Below are the code and all the weights of a small trained network. Each question names an input and a target symbol and asks about switching units off, where a switched-off unit gives its printed mean instead of its output.

import numpy as np


def w(rows, s, z=0):
    codes = np.array(rows[::2]) - 128.0
    scale = np.full(codes.shape[1], s)
    scale[-1] = z or s
    return codes * scale


def norm(h):
    return h / np.sqrt((h * h).mean(-1, keepdims=True) + 1e-5)


def f(y):
    return y / 2 * (1 + np.tanh(0.7978845608 * (y + 0.044715 * y**3)))


def softmax(a):
    e = np.exp(a - a.max(-1, keepdims=True))
    return e / e.sum(-1, keepdims=True)


def log_softmax(a):
    a = a - a.max(-1, keepdims=True)
    return a - np.log(np.exp(a).sum(-1, keepdims=True))


def net(x, mask):
    ids = ['αδζηλμξπστψ'.index(c) for c in x.split()]
    T = len(ids)
    res = E[ids] + P[:T]
    u = 0
    for l in range(2):
        q, k, v = (norm(res) @ M[l].T for M in (Q, K, V))
        z = softmax(np.where(np.tri(T) > 0, q @ k.T / 2**0.5, -1e9)) @ v
        res = res + np.where(mask[u], z, O[l][:, -1]) @ O[l][:, :-1]
        u += 1
        y = f(norm(res) @ A[l][:, :-1].T + A[l][:, -1])
        res = res + np.where(mask[u : u + 8], y, B[l][:, -1]) @ B[l][:, :-1]
        u += 8
    return log_softmax(norm(res)[-1] @ U[:, :-1].T + U[:, -1])


Q, K, V, O, A, B = {}, {}, {}, {}, {}, {}
E = w([
[138,65,56,144,84,132,95,129,107],'α',
[154,113,151,197,126,172,133,190,122],'δ',
[4,100,250,191,53,111,150,166,110],'ζ',
[158,89,157,83,133,117,162,168,99],'η',
[178,142,122,145,127,111,163,211,159],'λ',
[131,79,158,89,156,105,139,185,108],'μ',
[194,206,159,122,106,109,148,150,123],'ξ',
[138,130,147,183,114,98,140,76,181],'π',
[163,124,78,189,157,76,109,133,69],'σ',
[127,84,125,47,116,184,148,91,119],'τ',
[140,101,178,74,152,120,154,174,114],'ψ',
],0.022)
P = w([
[5,199,98,160,132,120,166,116,130],'0',
[74,133,129,163,105,95,161,173,126],'1',
[103,122,133,156,109,97,167,161,121],'2',
[120,119,132,153,113,104,164,152,121],'3',
[134,118,130,147,116,108,159,146,124],'4',
[143,116,130,144,120,112,154,140,126],'5',
[150,113,132,141,127,117,149,140,130],'6',
[155,112,133,136,133,117,139,139,134],'7',
[159,112,134,133,142,120,128,137,138],'8',
[166,107,136,130,147,122,121,136,143],'9',
[172,104,138,127,153,123,111,135,146],'10',
[181,100,142,124,154,124,101,132,150],'11',
[190,98,143,120,158,127,91,129,153],'12',
[205,88,141,124,162,134,91,122,155],'13',
],0.016)
Q[0] = w([
[136,119,133,139,146,145,111,103,162],'0.h0',
[9,199,104,131,164,191,113,104,138],'0.h0',
],0.012)
K[0] = w([
[161,134,117,109,135,113,96,152,120],'0.h0',
[11,164,116,137,67,101,204,145,80],'0.h0',
],0.011)
V[0] = w([
[25,134,191,189,144,27,140,9,253],'0.h0',
[183,104,66,57,123,24,164,121,168],'0.h0',
],0.0048)
O[0] = w([
[215,139,88,117,70,145,154,107,103,250],'0.h0',
[113,138,97,109,72,86,130,251,150,176],'0.h0',
],0.011,0.0021)
A[0] = w([
[107,97,186,140,121,91,72,111,128,119],'0.n0',
[93,91,203,101,77,140,104,120,107,112],'0.n1',
[121,110,107,137,86,147,73,128,93,138],'0.n2',
[110,198,124,80,133,113,127,103,124,7],'0.n3',
[111,114,110,63,129,248,147,99,111,44],'0.n4',
[148,200,138,130,163,132,152,124,133,101],'0.n5',
[110,79,127,136,170,128,137,134,79,80],'0.n6',
[44,136,168,150,115,89,111,111,150,1],'0.n7',
],0.014,0.0052)
B[0] = w([
[113,135,119,134,88,117,168,115,108,251],'0.n0',
[167,121,108,157,86,174,184,91,120,228],'0.n1',
[154,147,176,80,146,116,162,140,112,164],'0.n2',
[126,158,93,132,62,99,47,136,81,110],'0.n3',
[158,165,148,66,193,156,207,126,248,164],'0.n4',
[117,115,183,124,110,133,102,128,104,169],'0.n5',
[162,138,110,80,96,122,103,83,106,242],'0.n6',
[202,82,106,155,125,146,135,124,144,133],'0.n7',
],0.013,0.0023)
Q[1] = w([
[97,77,108,9,154,148,160,182,89],'1.h0',
[123,203,101,106,135,71,178,103,210],'1.h0',
],0.016)
K[1] = w([
[6,173,97,124,119,135,162,126,117],'1.h0',
[172,145,88,134,115,147,138,191,149],'1.h0',
],0.025)
V[1] = w([
[68,64,37,201,188,87,135,87,172],'1.h0',
[136,84,69,169,54,70,2,138,54],'1.h0',
],0.0084)
O[1] = w([
[132,108,8,173,173,147,139,84,192,4],'1.h0',
[147,101,131,135,196,50,197,160,68,113],'1.h0',
],0.016,0.0031)
A[1] = w([
[113,72,176,143,20,154,100,121,165,90],'1.n0',
[150,95,18,23,112,199,174,101,164,2],'1.n1',
[127,128,169,183,155,68,165,156,109,115],'1.n2',
[130,87,173,90,80,160,142,159,90,158],'1.n3',
[118,64,8,62,179,127,195,115,119,145],'1.n4',
[144,113,19,56,165,133,175,124,148,7],'1.n5',
[168,182,109,169,110,140,109,116,255,137],'1.n6',
[118,148,104,51,75,196,109,111,145,46],'1.n7',
],0.013,0.012)
B[1] = w([
[113,161,81,150,176,153,165,145,117,201],'1.n0',
[130,174,133,56,167,101,115,160,194,146],'1.n1',
[114,119,94,115,129,177,108,139,123,234],'1.n2',
[122,117,133,142,127,89,110,93,159,255],'1.n3',
[177,149,132,149,126,126,113,127,112,188],'1.n4',
[1,81,188,104,77,183,206,95,170,132],'1.n5',
[169,95,179,115,113,107,113,148,149,233],'1.n6',
[90,89,141,173,105,110,132,159,74,151],'1.n7',
],0.025,0.0098)
U = w([
[81,49,148,99,168,87,183,155,77,63],'α',
[104,137,134,132,62,253,75,125,111,150],'δ',
[103,86,146,150,121,151,207,110,114,153],'ζ',
[39,82,97,208,139,43,108,113,154,20],'η',
[103,151,118,167,149,128,146,246,159,38],'λ',
[47,36,92,94,84,66,94,55,157,91],'μ',
[80,176,175,119,79,127,100,122,73,178],'ξ',
[196,118,137,151,87,124,106,81,140,116],'π',
[144,179,87,106,170,115,147,162,63,144],'σ',
[106,137,124,56,141,158,153,82,167,254],'τ',
[105,214,101,153,173,100,96,90,180,178],'ψ',
],0.013,0.0056)

Each question gives the input, a string of symbols that net reads in full, and the target symbol t.
The units are the heads (2 rows each of Q, K, V and O) and the neurons (one row each of A and B). Each row of codes is followed by its name. A weight is (code - 128) times the scale printed after its matrix; where a second scale follows, it is the last column's (O, A, B and U).
mask holds one flag per unit, layer by layer, with each layer's heads first. A switched-off unit (its flag False) gives its mean, the last column of its rows in O or B, instead of its output. The means were averaged over made-up inputs and are rounded, as every weight is.
A unit's drop is (log p(t) with every unit on - log p(t) with that unit switched off) / (log p(t) with every unit on - log p(t) with every unit switched off).
The circuit of an input: a set's keep is (log p(t) with only the set's units on - log p(t) with every unit switched off) / (log p(t) with every unit on - log p(t) with every unit switched off). Starting from the 12 units with the biggest drops (on a tie, the unit counted first), units are removed one at a time, each time the one whose removal leaves the highest keep (on an exact tie, the one counted first), for as long as the keep stays at least 0.8.
circuit, biggest first: the units of the circuit, biggest drop first
unit that matters most: the unit with the biggest drop
k most important neurons: the k neurons with the biggest drops, biggest first
k most important neurons of layer l: the k neurons of layer l with the biggest drops, biggest first
input μ π α δ ξ π α ψ, target σ: 3 most important neurons of layer 0	0.n6, 0.n4, 0.n2
input α π δ π, target δ: 3 most important neurons	1.n2, 0.n4, 1.n3
input δ λ λ ψ π λ α π ζ ψ ψ α ψ μ, target λ: 3 most important neurons	1.n0, 1.n7, 1.n1
input π δ η π δ ζ π ψ π, target ψ: unit that matters most	1.h0
input π π ξ ξ λ η, target π: 4 most important neurons	1.n4, 0.n4, 1.n0, 0.n6
input δ ξ π α η, target λ: 4 most important neurons	1.n0, 1.n7, 1.n1, 0.n4
input η δ ψ η ψ π τ ψ, target μ: 3 most important neurons	0.n3, 1.n3, 0.n4
input η α α ζ δ ζ π π π π ψ, target μ: 2 most important neurons	0.n3, 1.n3
input π ψ π π π π μ, target π: circuit, biggest first	1.n4, 1.h0
input δ π ξ π λ μ λ λ η α π σ, target σ: circuit, biggest first	1.n3, 1.n6
input λ π ψ π, target ψ: circuit, biggest first	1.h0, 1.n0, 1.n3
input η ψ π τ π η δ δ μ ζ π, target η: 4 most important neurons of layer 0	0.n0, 0.n4, 0.n7, 0.n2
input α τ ψ, target τ: 3 most important neurons of layer 0	0.n2, 0.n6, 0.n3
input η π π α π, target α: circuit, biggest first	1.h0, 0.n2, 0.n4
input ζ λ α π ξ δ π δ δ π ξ δ ζ π, target ξ: unit that matters most	0.h0
input α ψ δ π ψ, target τ: 2 most important neurons of layer 1	1.n5, 1.n1
input τ λ δ π α π π δ η, target δ: 2 most important neurons of layer 1	1.n0, 1.n7
input η α τ π δ π δ δ δ δ α δ, target α: 3 most important neurons	0.n2, 0.n4, 0.n6
input π ξ ξ δ π, target ξ: circuit, biggest first	1.h0, 0.h0
input π ψ ψ π π ψ ψ ψ, target π: unit that matters most	0.h0
input π π λ π α π π λ π ζ, target ζ: circuit, biggest first	0.n1, 1.n0
input δ ψ α λ λ π α π δ, target ψ: 3 most important neurons	0.n6, 0.n4, 1.n0
input π α π δ η δ ξ α π ψ δ, target ξ: circuit, biggest first	1.h0, 0.h0, 0.n5
input ψ ψ δ δ ψ μ δ δ α, target ξ: 3 most important neurons	0.n2, 0.n3, 0.n4
